Below is a small trained network, with its code and all its weights. Each question gives an input and a target symbol and asks what happens when units are switched off, that is, made to give their printed mean instead of their output.

import numpy as np


def w(rows, s, z=0):
    codes = np.array(rows[::2]) - 128.0
    scale = np.full(codes.shape[1], s)
    scale[-1] = z or s
    return codes * scale


def softmax(a):
    e = np.exp(a - a.max(-1, keepdims=True))
    return e / e.sum(-1, keepdims=True)


def log_softmax(a):
    a = a - a.max(-1, keepdims=True)
    return a - np.log(np.exp(a).sum(-1, keepdims=True))


def net(x, mask):
    ids = ['ΠΦβδεζηθλμξτψω'.index(c) for c in x.split()]
    T = len(ids)
    res = E[ids] + P[:T]
    u = 0
    for l in range(2):
        r = res
        for j in range(3):
            rows = slice(4 * j, 4 * j + 4)
            q, k, v = (r @ M[l][rows].T for M in (Q, K, V))
            z = softmax(np.where(np.tri(T) > 0, q @ k.T / 4**0.5, -1e9)) @ v
            o = O[l][rows]
            res = res + np.where(mask[u + j], z, o[:, -1]) @ o[:, :-1]
        u += 3
    return log_softmax(res[-1] @ U[:, :-1].T + U[:, -1])


Q, K, V, O = {}, {}, {}, {}
E = w([
[64,67,136,180,183,134,171,221,77,167],'Π',
[169,177,90,245,182,105,108,77,97,207],'Φ',
[64,138,84,135,123,230,141,164,197,83],'β',
[138,79,164,33,158,217,73,152,129,193],'δ',
[143,145,220,159,204,116,118,123,140,53],'ε',
[80,37,85,140,153,111,45,47,122,119],'ζ',
[135,151,141,42,141,142,191,54,166,179],'η',
[181,99,188,132,63,116,26,163,117,189],'θ',
[166,139,67,90,254,131,95,120,211,234],'λ',
[111,31,185,117,66,132,192,67,246,116],'μ',
[110,214,148,164,173,201,50,118,49,157],'ξ',
[107,67,179,228,54,212,95,135,105,103],'τ',
[143,104,201,173,122,156,175,22,62,185],'ψ',
[69,184,148,178,82,75,131,128,218,148],'ω',
],0.0066)
P = w([
[155,138,87,85,117,98,156,143,101,83],'0',
[165,72,146,184,171,177,103,125,212,141],'1',
[138,83,163,175,173,170,100,116,198,150],'2',
[112,93,171,172,173,161,96,95,192,161],'3',
[87,97,181,159,175,165,100,86,182,161],'4',
[66,99,183,162,164,159,91,82,175,169],'5',
[48,116,187,158,156,163,85,79,168,185],'6',
[10,117,195,150,155,160,92,68,143,185],'7',
[2,122,189,155,153,153,91,68,145,185],'8',
],0.0046)
Q[0] = w([
[66,149,145,155,108,39,173,138,232,113],'0.h1',
[31,101,59,129,212,176,168,51,85,119],'0.h1',
[148,156,156,171,253,201,184,108,130,58],'0.h1',
[66,146,192,187,172,188,127,147,188,228],'0.h1',
[79,105,204,155,138,149,95,66,216,158],'0.h2',
[148,176,79,101,56,96,138,146,140,90],'0.h2',
[84,130,139,93,114,92,197,146,97,83],'0.h2',
[140,95,153,144,153,101,154,154,139,172],'0.h2',
[51,103,151,188,219,75,119,234,104,105],'0.h3',
[138,170,228,45,140,208,65,195,130,156],'0.h3',
[127,108,152,56,210,77,165,119,52,206],'0.h3',
[84,14,69,61,99,137,150,242,81,134],'0.h3',
],0.016)
K[0] = w([
[50,116,129,98,100,83,160,122,194,143],'0.h1',
[173,118,63,85,169,121,141,70,123,48],'0.h1',
[151,194,121,123,168,132,223,142,101,75],'0.h1',
[136,135,112,110,52,44,147,153,91,107],'0.h1',
[128,160,63,93,98,110,148,140,103,77],'0.h2',
[132,83,118,151,144,155,158,130,153,136],'0.h2',
[147,108,124,144,102,147,117,129,122,186],'0.h2',
[144,115,118,114,123,84,113,111,124,131],'0.h2',
[55,88,96,173,161,140,138,240,140,148],'0.h3',
[86,77,107,51,98,158,61,130,91,177],'0.h3',
[170,123,108,127,73,168,182,201,89,185],'0.h3',
[184,73,115,84,168,107,129,250,109,86],'0.h3',
],0.021)
V[0] = w([
[93,129,190,129,103,89,122,100,173,143],'0.h1',
[128,126,170,97,177,113,186,175,101,189],'0.h1',
[121,155,105,157,139,118,178,62,133,96],'0.h1',
[172,138,177,121,137,192,97,117,149,170],'0.h1',
[113,205,78,36,104,106,129,137,75,94],'0.h2',
[111,198,163,189,95,130,121,124,71,127],'0.h2',
[101,124,205,138,184,109,90,44,116,137],'0.h2',
[36,116,137,121,125,75,122,139,99,159],'0.h2',
[149,101,90,162,61,73,65,123,174,158],'0.h3',
[149,140,138,73,98,129,136,167,134,204],'0.h3',
[24,80,135,130,146,117,185,137,85,250],'0.h3',
[183,186,123,173,110,73,196,114,163,147],'0.h3',
],0.013)
O[0] = w([
[117,146,137,150,46,122,134,96,214,141,160],'0.h1',
[75,113,96,96,96,93,96,71,60,85,84],'0.h1',
[61,100,151,170,182,120,200,123,139,146,145],'0.h1',
[158,166,82,164,81,209,119,92,99,127,143],'0.h1',
[250,41,159,147,151,166,173,141,90,134,90],'0.h2',
[91,68,134,79,134,223,116,161,151,186,105],'0.h2',
[93,210,221,65,139,173,91,101,118,154,199],'0.h2',
[148,87,171,43,114,79,103,135,158,109,96],'0.h2',
[125,171,129,139,50,49,32,122,165,115,129],'0.h3',
[210,122,107,92,85,143,129,153,186,181,35],'0.h3',
[254,121,51,223,128,142,163,56,182,88,253],'0.h3',
[88,152,150,159,105,44,198,112,145,212,17],'0.h3',
],0.0072,0.0032)
Q[1] = w([
[136,165,100,201,166,142,66,39,115,124],'1.h1',
[146,89,107,127,125,58,139,164,119,61],'1.h1',
[167,143,101,73,116,96,171,155,64,90],'1.h1',
[132,129,101,100,67,94,174,143,143,82],'1.h1',
[155,140,71,184,192,141,34,128,198,118],'1.h2',
[150,142,136,122,238,78,84,82,143,163],'1.h2',
[178,119,173,20,140,77,192,169,166,113],'1.h2',
[153,141,186,112,119,189,163,9,148,99],'1.h2',
[30,6,35,179,100,167,134,91,121,215],'1.h3',
[192,193,65,49,68,140,248,135,177,131],'1.h3',
[5,124,169,157,131,193,145,136,109,35],'1.h3',
[130,52,232,193,123,174,126,73,141,64],'1.h3',
],0.013)
K[1] = w([
[131,132,160,131,66,107,168,154,109,71],'1.h1',
[124,112,153,130,151,163,133,119,178,100],'1.h1',
[125,136,133,152,140,137,96,119,198,136],'1.h1',
[142,141,157,134,143,176,108,101,147,142],'1.h1',
[164,194,95,112,200,127,102,106,123,123],'1.h2',
[159,162,126,128,149,131,101,85,147,194],'1.h2',
[93,103,136,142,117,177,125,152,202,164],'1.h2',
[117,118,68,85,82,161,187,103,102,164],'1.h2',
[172,106,88,137,118,72,68,90,145,7],'1.h3',
[188,93,75,79,136,107,170,176,168,172],'1.h3',
[75,133,123,105,150,176,72,86,189,127],'1.h3',
[83,90,158,146,136,155,165,46,152,109],'1.h3',
],0.017)
V[1] = w([
[139,130,157,72,79,38,129,166,127,102],'1.h1',
[120,158,121,150,111,149,190,110,188,131],'1.h1',
[133,172,121,66,175,62,215,161,93,123],'1.h1',
[103,105,169,131,91,162,169,160,135,19],'1.h1',
[172,151,124,166,79,117,109,169,51,85],'1.h2',
[118,76,164,173,124,177,108,241,154,95],'1.h2',
[117,180,50,139,213,102,60,189,143,164],'1.h2',
[123,143,135,198,162,76,161,129,113,93],'1.h2',
[59,93,19,83,135,145,122,151,202,115],'1.h3',
[95,146,119,195,6,204,154,198,77,121],'1.h3',
[114,14,183,138,79,90,138,90,139,69],'1.h3',
[95,36,67,115,105,128,77,59,52,210],'1.h3',
],0.014)
O[1] = w([
[57,95,159,212,109,173,113,99,157,156,74],'1.h1',
[159,128,122,123,77,72,157,84,163,133,48],'1.h1',
[143,165,109,148,178,179,93,63,203,205,189],'1.h1',
[90,208,70,161,72,164,133,76,79,104,255],'1.h1',
[160,164,135,193,77,105,60,93,114,108,70],'1.h2',
[136,144,136,139,151,203,103,66,202,23,166],'1.h2',
[130,108,89,154,206,71,58,206,198,132,161],'1.h2',
[104,132,116,205,162,96,145,128,89,88,188],'1.h2',
[60,128,5,70,90,122,170,140,126,74,95],'1.h3',
[99,65,130,216,91,199,155,252,162,181,90],'1.h3',
[121,1,188,123,118,85,105,105,148,76,185],'1.h3',
[71,42,54,132,119,131,71,30,102,219,79],'1.h3',
],0.0085,0.0063)
U = w([
[64,100,89,91,125,92,56,71,87,111,166],'Π',
[149,92,92,89,206,101,118,188,203,176,60],'Φ',
[234,93,28,213,161,145,196,104,119,77,139],'β',
[216,175,125,125,3,130,34,127,118,145,157],'δ',
[90,197,120,147,161,218,106,108,123,193,106],'ε',
[105,172,224,94,177,121,117,155,80,68,252],'ζ',
[185,84,159,168,113,139,183,82,44,178,59],'η',
[71,46,169,190,105,191,93,191,87,128,98],'θ',
[127,161,100,206,136,45,106,171,76,185,64],'λ',
[87,200,127,170,32,51,150,118,229,151,142],'μ',
[237,78,104,23,125,213,91,156,132,120,58],'ξ',
[54,161,50,96,101,165,164,204,112,78,156],'τ',
[143,141,122,21,91,124,205,143,110,190,230],'ψ',
[113,55,166,105,89,125,200,99,232,109,24],'ω',
],0.0042,0.0026)

Each question gives the input, a string of symbols that net reads in full, and the target symbol t.
The units are the heads (4 rows each of Q, K, V and O). Each row of codes is followed by its name. A weight is (code - 128) times the scale printed after its matrix; where a second scale follows, it is the last column's (O and U).
mask holds one flag per head, layer by layer. A switched-off head (its flag False) gives its mean, the last column of its rows in O, instead of its output. The means were averaged over made-up inputs and are rounded, as every weight is.
A unit's drop is (log p(t) with every unit on - log p(t) with that unit switched off) / (log p(t) with every unit on - log p(t) with every unit switched off).
The circuit of an input: a set's keep is (log p(t) with only the set's units on - log p(t) with every unit switched off) / (log p(t) with every unit on - log p(t) with every unit switched off). Starting from all 6 units, units are removed one at a time, each time the one whose removal leaves the highest keep (on an exact tie, the one counted first), for as long as the keep stays at least 0.8.
units of the circuit, in order: the units of the circuit, biggest drop first
unit that matters most: the unit with the biggest drop
which heads matter: for each layer, one digit per head in row order, 1 if its drop is at least 0.15 and else 0, layers parted by /
input ζ ε τ ε ε θ, target δ: unit that matters most : 0.h1
input ε ε ζ ε ε ζ ω τ, target ε: which heads matter : 011 / 100
input ε Π μ ε τ, target θ: units of the circuit, in order : (1.h3 0.h3)
input τ μ τ β ε ω θ ζ ε, target τ: units of the circuit, in order : (0.h2 1.h3 1.h1)
input β ε Π δ ψ τ ε, target β: units of the circuit, in order : (0.h2 1.h2)
input ξ ε ε ε, target ξ: units of the circuit, in order : (0.h2 1.h2 1.h1)
input Π ε μ ε ε ε Π, target Π: units of the circuit, in order : (0.h1 1.h3 0.h2)
input ε ε ε ζ ζ θ Π, target ε: units of the circuit, in order : (0.h3 1.h1 0.h2 1.h3)
input θ Π ζ, target Π: which heads matter : 010 / 001
input ζ τ β θ ε λ, target Φ: which heads matter : 100 / 010
input Π ε θ ε ζ Φ, target λ: units of the circuit, in order : (1.h2 0.h3)
input Φ Π ε β, target Φ: units of the circuit, in order : (1.h1 0.h3 0.h1)
input λ ξ ε ε, target λ: which heads matter : 110 / 010
input ψ ε μ λ η ε Π ξ ε, target ψ: units of the circuit, in order : (1.h2 0.h2 1.h1 0.h3)
input ε ε ε ψ ξ ε ζ, target ε: which heads matter : 011 / 100
input τ ε ε μ, target τ: units of the circuit, in order : (0.h2 1.h3 1.h1)
input ε λ ξ ζ ε ξ β η δ, target ε: units of the circuit, in order : (0.h3 1.h1 1.h3)
input τ ε ε θ ε ζ ψ ω β, target τ: units of the circuit, in order : (1.h3 0.h2 1.h1)
input ξ ξ ω Π β, target τ: units of the circuit, in order : (1.h3)
input ξ ζ ζ Π λ Φ τ, target ξ: which heads matter : 010 / 110
input Φ ω θ, target Φ: unit that matters most : 1.h1
input ζ μ λ ε ω β, target ζ: units of the circuit, in order : (0.h1 1.h3 0.h2)
input ε δ ε ξ ω β ε Π η, target ψ: which heads matter : 010 / 010
input ε ε Π Π, target β: which heads matter : 001 / 010
input ζ τ ε ω, target ζ: which heads matter : 010 / 101
input ζ ε ε, target ζ: which heads matter : 000 / 001
input ε ζ ε δ ω ξ, target ε: unit that matters most : 1.h1
input ζ ζ ε η ζ ζ, target ζ: which heads matter : 101 / 001
